Each row has a hidden trait or not; one of two labels after the row says which. A new part has a new trait and new labels.
[-41  -5 -31  -6   6 -20   5  -8 -13  -8 -23  25  -6 -14 -42  -7 -22  14]
FJ
[ 10 -12  -3 -22  30 -10 -18  28 -12   2  37 -12   6 -35  28   5 -11 -26]
CT
[-47   3  -5   8 -28  15  27 -30 -31 -10 -25  10   5 -12 -70   1 -12  38]
FJ
[ 12 -12 -19 -28  24 -27 -19  32  -6  -3  -8  28  -7 -13  14   5 -15 -15]
CT
[  1   1  17 -19  17  12  -5   0  -9  -4  40 -29  40 -55   7   1  -8  -8]
CT
[-23   4  -1 -23   4  13   8 -10 -23 -12   7 -12  29 -34 -28   9 -12  14]
CT
[-34  17  20 -10 -15 -10  26 -55 -33  -2  -4 -15  11   9 -65 -20 -21  22]
FJ
[ 34 -24  15 -22  32 -20 -26  38   5  16  48 -14 -20 -12  66   3  -2 -44]
FJ
[-25   6 -33  -1   3 -28  12 -32  -7 -13 -36  25 -17  32 -44 -17 -23  16]
FJ
[ -9 -29 -50  -6  25  -2 -25  59  -5  -9 -13  46  -8 -49   8  29 -10  -7]
CT
[-33   9   1  -9 -15  33  14 -33 -19 -15  10 -19  41 -53 -40  19   4  28]
CT
[-29  21  25 -15 -11  24  20 -46 -22 -10  27 -42  43 -26 -36   2  -3  19]
CT
[ 10  10  12 -39  18 -46   4 -22 -16   0  15 -14  -2  12  -9 -26 -27 -10]
FJ
[  0 -14 -14 -24  23 -10 -15  28 -14  -5  16   6  11 -42  10  13 -15 -12]
CT
[-11   4  -7 -23  13 -33   7 -23 -16  -6  -2   6   0   0 -30 -17 -27   2]
FJ
[  2   2 -27 -13   9 -36   3  -4   1  -8 -32  29 -22  31 -19 -20 -20   4]
FJ
[-21  17  -4  -7   4 -34  18 -53 -17  -4  -6  -8  -4  29 -43 -28 -26  11]
FJ
[ 29 -18 -37 -23  25 -29 -22  55  10  -1 -40  53 -23  15  27   0  -4 -14]
FJ
[ 38  30  68 -70  30 -67  10 -50 -24  12  50 -62   5  38  25 -54 -32 -32]
FJ
[  3   5   7 -33  17 -38   7 -23 -17  -2   9 -10   2   5 -18 -24 -25  -5]
FJ
[-34  29  37  -3 -23  18  32 -65 -31  -5  23 -49  29  -1 -49 -15  -9  20]
FJ
[-17   1 -21  -5   5 -27   8 -30 -12  -6 -16  13  -8   4 -37 -15 -25  14]
FJ
[ 36 -12 -15 -30  24 -34 -19  43   6   4 -22  29 -26  15  34  -3  -7 -20]
FJ
[ 46 -12  -9 -34  27 -42 -22  53  13   7 -24  34 -28  38  49  -7  -6 -24]
FJ
[ 25 -21 -11 -18  26 -19 -26  50  -1   7  15  14 -19 -10  46  15  -5 -32]
CT
[-52  23  13  16 -25  33  28 -53 -26 -11  13 -30  33 -20 -55   7   3  29]
CT
[ 21  20  56 -60  29 -42   5 -31 -35   7  57 -63  21  -5  19 -29 -29 -36]
CT
[-24   2   4 -14  -9  31   7 -13 -15 -15  16 -11  48 -57 -35  22   7  19]
CT
[-25  -8 -23 -14   8  20  -4  19 -15 -15  -8  14  27 -57 -25  24  -8  16]
CT
[ 27 -11  -7 -29  23 -33 -20  29   1   5  -7  22 -18   4  28   1 -10 -22]
FJ
[-47  -3 -20  12 -16  45  11 -12 -16 -21   0   2  41 -60 -52  34   9  32]
CT
[-17  18  43 -32  -1  -6  22 -44 -32  -2  33 -40  21  -9 -28 -17 -20   8]
CT
[-24  15   1  -8   1 -34  20 -52 -19  -3  -6  -9  -6  26 -48 -27 -28  12]
FJ
[-26  20  -2  -5  -5 -30  21 -57 -24  -3 -12  -7   1  26 -49 -27 -26  16]
FJ
[ 11   7 -20 -14  11 -34   2   6   6  -6 -46  26 -37  61  -2 -19 -15   1]
FJ
[ 43 -12 -32 -38  30 -35 -23  83  16   2 -68  57 -47  51  48  -6 -11 -11]
FJ
[-18  16  -1  -6   2 -34  17 -56 -19  -2   3  -7  -2  24 -42 -26 -28  11]
FJ
[ 33 -23  -6 -18  28 -21 -25  54  16  12  19  19 -28   6  63   9  -3 -37]
FJ
[-10   5  20 -18  -4  19   7 -16 -16  -9  31 -28  52 -54 -19  14   2  10]
CT
[-20  -1  -8 -12   0  27   1   8 -11 -16   2  -2  42 -61 -32  23   1  14]
CT
[-29  22  20 -10 -12 -13  29 -58 -32  -2  -6 -17   8  14 -61 -21 -21  23]
FJ
[-40  23  21   8 -21  31  28 -57 -25 -11  25 -42  40 -22 -49   7   4  28]
CT
[-22  20  38 -22  -7   3  24 -51 -31  -3  30 -47  27  -8 -34 -15 -14  11]
CT
[ 13 -10 -33 -20  18 -36 -11  31   4  -8 -40  47 -18  10   2  -4 -14  -2]
FJ
[-41  30  30   9 -22  30  32 -68 -30  -9  34 -53  41 -15 -52   1   2  23]
CT
[ -4 -17 -36 -21  22 -15 -12  33  -9  -9 -14  34  -1 -29  -5  12 -17  -3]
CT
